Below is a small trained network, with its code and all its weights. Each question gives an input and a target symbol and asks what happens when units are switched off, that is, made to give their printed mean instead of their output.

import numpy as np


def w(rows, s, z=0):
    codes = np.array(rows[::2]) - 128.0
    scale = np.full(codes.shape[1], s)
    scale[-1] = z or s
    return codes * scale


def norm(h):
    return h / np.sqrt((h * h).mean(-1, keepdims=True) + 1e-5)


def f(y):
    return np.maximum(y, 0)


def softmax(a):
    e = np.exp(a - a.max(-1, keepdims=True))
    return e / e.sum(-1, keepdims=True)


def log_softmax(a):
    a = a - a.max(-1, keepdims=True)
    return a - np.log(np.exp(a).sum(-1, keepdims=True))


def net(x, mask):
    ids = ['ΠΨαβγζθλμστφω'.index(c) for c in x.split()]
    T = len(ids)
    res = E[ids] + P[:T]
    r = norm(res)
    for j in range(3):
        rows = slice(3 * j, 3 * j + 3)
        q, k, v = (r @ M[0][rows].T for M in (Q, K, V))
        z = softmax(np.where(np.tri(T) > 0, q @ k.T / 3**0.5, -1e9)) @ v
        o = O[0][rows]
        res = res + np.where(mask[j], z, o[:, -1]) @ o[:, :-1]
    y = f(norm(res) @ A[0][:, :-1].T + A[0][:, -1])
    res = res + np.where(mask[3:11], y, B[0][:, -1]) @ B[0][:, :-1]
    return log_softmax(norm(res)[-1] @ U[:, :-1].T + U[:, -1])


Q, K, V, O, A, B = {}, {}, {}, {}, {}, {}
E = w([
[92,111,75,127,116],'Π',
[182,117,113,139,201],'Ψ',
[146,94,118,174,166],'α',
[91,109,89,114,98],'β',
[209,200,142,113,149],'γ',
[94,111,89,120,97],'ζ',
[169,118,107,96,232],'θ',
[78,11,202,53,101],'λ',
[100,109,75,145,114],'μ',
[62,237,30,20,109],'σ',
[192,125,114,155,218],'τ',
[144,93,124,137,197],'φ',
[95,107,85,133,99],'ω',
],0.012)
P = w([
[2,210,163,184,222],'0',
[129,113,50,177,200],'1',
[143,102,58,156,174],'2',
[162,95,63,148,157],'3',
[154,95,78,130,145],'4',
[159,95,86,125,131],'5',
[158,93,85,121,121],'6',
[157,90,90,115,114],'7',
[157,95,95,118,112],'8',
[156,88,99,110,102],'9',
[152,94,101,107,99],'10',
[158,94,105,108,95],'11',
[158,93,110,107,86],'12',
],0.0043)
Q[0] = w([
[164,151,211,84,112],'h0',
[96,164,66,107,183],'h0',
[118,198,29,200,70],'h0',
[37,141,92,123,71],'h1',
[133,48,246,119,147],'h1',
[254,237,206,72,133],'h1',
[90,36,29,187,115],'h2',
[187,120,223,127,231],'h2',
[179,203,252,104,176],'h2',
],0.009)
K[0] = w([
[160,181,180,99,119],'h0',
[138,167,50,123,154],'h0',
[125,172,46,141,81],'h0',
[79,142,183,107,136],'h1',
[154,45,121,155,103],'h1',
[186,105,78,66,98],'h1',
[59,137,99,178,98],'h2',
[192,77,142,141,179],'h2',
[246,120,144,96,164],'h2',
],0.013)
V[0] = w([
[82,42,164,127,147],'h0',
[110,80,104,179,103],'h0',
[178,41,89,102,180],'h0',
[98,221,159,97,63],'h1',
[173,123,153,254,72],'h1',
[90,76,196,152,91],'h1',
[126,146,126,108,234],'h2',
[87,116,84,124,114],'h2',
[108,115,128,187,100],'h2',
],0.0084)
O[0] = w([
[187,75,149,92,156,188],'h0',
[87,144,134,72,142,203],'h0',
[119,122,213,116,54,253],'h0',
[47,162,189,73,153,13],'h1',
[103,223,57,72,42,74],'h1',
[92,159,111,254,46,86],'h1',
[104,66,171,89,91,177],'h2',
[59,157,159,74,94,216],'h2',
[94,151,103,140,183,146],'h2',
],0.0074,0.006)
A[0] = w([
[230,98,180,77,233,33],'n0',
[126,254,217,78,173,215],'n1',
[88,170,216,169,171,97],'n2',
[127,126,158,40,75,24],'n3',
[99,55,105,103,107,3],'n4',
[189,228,228,128,174,34],'n5',
[168,125,254,98,161,10],'n6',
[65,186,162,99,98,6],'n7',
],0.0091,0.0047)
B[0] = w([
[114,129,83,245,173,255],'n0',
[204,180,185,116,56,183],'n1',
[244,84,140,167,79,141],'n2',
[90,91,78,150,192,180],'n3',
[216,208,157,173,129,181],'n4',
[251,172,104,149,113,141],'n5',
[197,101,29,146,2,180],'n6',
[213,233,94,221,197,146],'n7',
],0.0096,0.0057)
U = w([
[133,78,94,235,245,1],'Π',
[231,167,105,166,102,113],'Ψ',
[162,53,169,71,39,163],'α',
[116,176,175,166,141,148],'β',
[120,120,72,80,151,89],'γ',
[42,129,145,196,53,113],'ζ',
[83,202,113,174,148,154],'θ',
[145,111,73,59,182,48],'λ',
[72,158,76,140,170,116],'μ',
[121,143,203,151,129,110],'σ',
[52,79,164,103,192,185],'τ',
[73,152,53,107,49,151],'φ',
[161,174,160,40,130,219],'ω',
],0.011,0.0043)

Each question gives the input, a string of symbols that net reads in full, and the target symbol t.
The units are the heads (3 rows each of Q, K, V and O) and the neurons (one row each of A and B). Each row of codes is followed by its name. A weight is (code - 128) times the scale printed after its matrix; where a second scale follows, it is the last column's (O, A, B and U).
mask holds one flag per unit, heads first, then neurons. A switched-off unit (its flag False) gives its mean, the last column of its rows in O or B, instead of its output. The means were averaged over made-up inputs and are rounded, as every weight is.
A unit's drop is (log p(t) with every unit on - log p(t) with that unit switched off) / (log p(t) with every unit on - log p(t) with every unit switched off).
The circuit of an input: a set's keep is (log p(t) with only the set's units on - log p(t) with every unit switched off) / (log p(t) with every unit on - log p(t) with every unit switched off). Starting from all 11 units, units are removed one at a time, each time the one whose removal leaves the highest keep (on an exact tie, the one counted first), for as long as the keep stays at least 0.8.
units of the circuit, in order: the units of the circuit, biggest drop first
unit that matters most: the unit with the biggest drop
top k neurons: the k neurons with the biggest drops, biggest first
heads that matter: for each layer, one digit per head in row order, 1 if its drop is at least 0.15 and else 0, layers parted by /
drop when u is switched off: that unit's drop, to one decimal
input Π ω θ Π, target τ: units of the circuit, in order	h1, n0, n6, n1
input ω φ μ τ λ ζ α α γ Π σ φ ω, target θ: heads that matter	011
input γ μ γ β, target ω: heads that matter	010
input γ ζ Π φ ω, target ω: heads that matter	010
input σ Π ω λ ζ μ, target α: units of the circuit, in order	h1, n6, n1
input σ φ ζ, target α: top 2 neurons	n6, n1
input θ σ ω, target Π: units of the circuit, in order	h1, n0
input Π λ Π φ φ σ φ α α φ θ β α, target α: heads that matter	110
input Π Π ζ γ φ λ γ μ Π ζ, target τ: top 2 neurons	n0, n3
input θ θ θ Π α λ γ Ψ λ β, target Π: heads that matter	011
input Ψ ω α φ Π τ β, target λ: top neuron	n0
input φ λ ω τ α φ α γ γ σ Π ζ β, target Ψ: top 2 neurons	n4, n0
input γ Ψ Π θ σ λ τ σ φ Π φ μ, target ω: top 2 neurons	n1, n0
input α γ α Π β α α β, target φ: heads that matter	010
input θ γ λ Π Π, target Π: heads that matter	010
input Π μ Π Π σ ω, target τ: top 2 neurons	n0, n6
input ω Ψ φ τ λ α θ λ λ φ γ λ β, target θ: heads that matter	011
input Π θ μ α α τ γ λ γ Π α θ α, target α: top 2 neurons	n0, n7
input α Ψ Π α μ α σ, target ω: unit that matters most	n1
input Ψ α μ α Π ζ, target λ: top 2 neurons	n0, n3
input α γ Π, target φ: drop when n0 is switched off	0.2
input σ β Π λ μ φ θ λ Ψ Π, target α: drop when n1 is switched off	0.3
input α Π φ Π Π ζ Π α μ Π β ζ ζ, target φ: drop when n0 is switched off	0.2
input Π Π φ Π Ψ φ λ Π, target τ: drop when n0 is switched off	0.3
